Each row has a name. Each question is about the rows just above it.

[-2.34  2.00 -2.33 -3.95 -7.30 -0.56] -> T
[ 0.03  0.74 -1.33  3.24  0.67 -2.06] -> F
[-8.18  3.08 -2.00 -8.19 -5.78  1.34] -> H
F without one entry, shuffled: [-1.33  0.74 -2.06  0.03  3.24]. Gone: | [0.67]
Which entry of T is missing from [-0.56 -2.34 -7.30  2.00 -3.95]? | [-2.33]
Shuffled H with one entry gone: [ 1.34 -8.19 -2.00  3.08 -5.78], missing | [-8.18]
Shuffled H with one entry gone: [-8.18  1.34 -2.00 -8.19  3.08], missing | [-5.78]
Shuffled H with one entry gone: [ 3.08 -8.19 -2.00  1.34 -8.18], missing | [-5.78]
H without one entry, shuffled: [ 3.08 -2.00  1.34 -5.78 -8.18]. Gone: | [-8.19]
H without one entry, shuffled: [-2.00 -8.19 -8.18  3.08 -5.78]. Gone: | [1.34]

